Below is a small trained network, with its code and all its weights. Each question gives an input and a target symbol and asks what happens when units are switched off, that is, made to give their printed mean instead of their output.

import numpy as np


def w(rows, s, z=0):
    codes = np.array(rows[::2]) - 128.0
    scale = np.full(codes.shape[1], s)
    scale[-1] = z or s
    return codes * scale


def norm(h):
    return h / np.sqrt((h * h).mean(-1, keepdims=True) + 1e-5)


def f(y):
    return y / 2 * (1 + np.tanh(0.7978845608 * (y + 0.044715 * y**3)))


def softmax(a):
    e = np.exp(a - a.max(-1, keepdims=True))
    return e / e.sum(-1, keepdims=True)


def log_softmax(a):
    a = a - a.max(-1, keepdims=True)
    return a - np.log(np.exp(a).sum(-1, keepdims=True))


def net(x, mask):
    ids = ['Γαβλμπστφω'.index(c) for c in x.split()]
    T = len(ids)
    res = E[ids] + P[:T]
    r = norm(res)
    for j in range(2):
        rows = slice(3 * j, 3 * j + 3)
        q, k, v = (r @ M[0][rows].T for M in (Q, K, V))
        z = softmax(np.where(np.tri(T) > 0, q @ k.T / 3**0.5, -1e9)) @ v
        o = O[0][rows]
        res = res + np.where(mask[j], z, o[:, -1]) @ o[:, :-1]
    y = f(norm(res) @ A[0][:, :-1].T + A[0][:, -1])
    res = res + np.where(mask[2:6], y, B[0][:, -1]) @ B[0][:, :-1]
    return log_softmax(norm(res)[-1] @ U[:, :-1].T + U[:, -1])


Q, K, V, O, A, B = {}, {}, {}, {}, {}, {}
E = w([
[138,150,121,167,131],'Γ',
[101,54,131,120,163],'α',
[118,91,214,84,138],'β',
[52,140,164,94,143],'λ',
[181,172,91,104,162],'μ',
[112,15,151,90,255],'π',
[150,53,152,81,155],'σ',
[57,74,106,56,197],'τ',
[121,227,134,109,140],'φ',
[79,107,181,20,217],'ω',
],0.0061)
P = w([
[92,61,125,14,93],'0',
[97,75,171,67,175],'1',
[124,96,148,104,193],'2',
[122,92,137,125,212],'3',
[145,102,132,151,218],'4',
[151,116,139,178,246],'5',
[149,106,131,191,249],'6',
[140,96,132,172,230],'7',
[142,92,124,189,239],'8',
[130,88,120,180,251],'9',
[151,98,129,197,255],'10',
[122,82,115,169,255],'11',
],0.002)
Q[0] = w([
[204,122,55,174,51],'H1',
[167,135,85,155,94],'H1',
[104,84,128,96,132],'H1',
[116,122,109,98,3],'H2',
[143,140,132,167,200],'H2',
[164,137,131,158,181],'H2',
],0.011)
K[0] = w([
[114,134,132,5,152],'H1',
[106,108,116,14,164],'H1',
[142,191,137,140,77],'H1',
[163,125,225,179,255],'H2',
[110,123,70,38,32],'H2',
[126,125,53,95,67],'H2',
],0.0089)
V[0] = w([
[158,26,170,75,142],'H1',
[180,161,255,171,152],'H1',
[194,88,90,246,149],'H1',
[137,243,150,72,105],'H2',
[146,151,177,83,190],'H2',
[235,118,127,153,132],'H2',
],0.0042)
O[0] = w([
[193,105,141,202,138,150],'H1',
[107,84,245,56,67,173],'H1',
[122,2,118,77,98,103],'H1',
[187,100,84,170,109,183],'H2',
[188,93,190,132,87,227],'H2',
[164,191,127,75,188,2],'H2',
],0.0042,0.0026)
A[0] = w([
[70,168,195,145,52,110],'N1',
[236,155,185,105,100,101],'N2',
[129,55,107,72,84,252],'N3',
[104,3,140,129,155,193],'N4',
],0.0052,0.002)
B[0] = w([
[70,57,81,178,72,133],'N1',
[192,110,74,154,97,140],'N2',
[100,175,106,7,63,181],'N3',
[111,166,43,160,3,254],'N4',
],0.0039,0.0046)
U = w([
[62,126,185,175,136,163],'Γ',
[146,128,153,116,132,18],'α',
[135,247,159,114,90,252],'β',
[147,18,145,142,189,76],'λ',
[124,110,69,188,78,124],'μ',
[130,126,218,76,200,135],'π',
[215,149,92,72,163,178],'σ',
[70,187,26,110,211,148],'τ',
[230,102,108,107,64,101],'φ',
[176,95,252,133,90,59],'ω',
],0.011,0.0043)

Each question gives the input, a string of symbols that net reads in full, and the target symbol t.
The units are the heads (3 rows each of Q, K, V and O) and the neurons (one row each of A and B). Each row of codes is followed by its name. A weight is (code - 128) times the scale printed after its matrix; where a second scale follows, it is the last column's (O, A, B and U).
mask holds one flag per unit, heads first, then neurons. A switched-off unit (its flag False) gives its mean, the last column of its rows in O or B, instead of its output. The means were averaged over made-up inputs and are rounded, as every weight is.
A unit's drop is (log p(t) with every unit on - log p(t) with that unit switched off) / (log p(t) with every unit on - log p(t) with every unit switched off).
The circuit of an input: a set's keep is (log p(t) with only the set's units on - log p(t) with every unit switched off) / (log p(t) with every unit on - log p(t) with every unit switched off). Starting from all 6 units, units are removed one at a time, each time the one whose removal leaves the highest keep (on an exact tie, the one counted first), for as long as the keep stays at least 0.8.
circuit, biggest first: the units of the circuit, biggest drop first
most important unit: the unit with the biggest drop
top k neurons: the k neurons with the biggest drops, biggest first
heads that matter: for each layer, one digit per head in row order, 1 if its drop is at least 0.15 and else 0, layers parted by /
drop of u: that unit's drop, to one decimal
input α Γ σ τ τ ω β ω π σ π φ, target π: heads that matter -> 01
input α α α, target μ: heads that matter -> 10
input φ λ τ α α, target μ: top neuron -> (N4)
input Γ α β, target τ: circuit, biggest first -> (H1; H2)
input Γ τ π π Γ, target τ: heads that matter -> 01
input μ φ Γ ω ω ω β π λ φ, target σ: circuit, biggest first -> (H2; N2; N4)
input α σ π φ μ Γ φ, target π: heads that matter -> 11
input λ φ μ α Γ π φ, target μ: circuit, biggest first -> (H2; N1; H1)
input φ Γ α, target φ: circuit, biggest first -> (H2; N3)
input μ τ π α τ α μ τ α Γ σ φ, target σ: circuit, biggest first -> (H1; N2; N4)
input φ μ π β Γ τ λ φ α φ, target φ: circuit, biggest first -> (H2; H1)
input φ λ ω Γ φ ω φ, target φ: top 2 neurons -> (N2; N4)
input π Γ φ μ ω τ φ, target ω: top 3 neurons -> (N4; N3; N1)
input τ φ τ ω ω Γ φ, target Γ: most important unit -> N1
input Γ σ μ σ, target τ: drop of H1 -> 0.2
input Γ α π, target τ: drop of H2 -> 0.1
input λ λ β Γ σ τ φ φ τ φ, target μ: drop of H2 -> 1.5
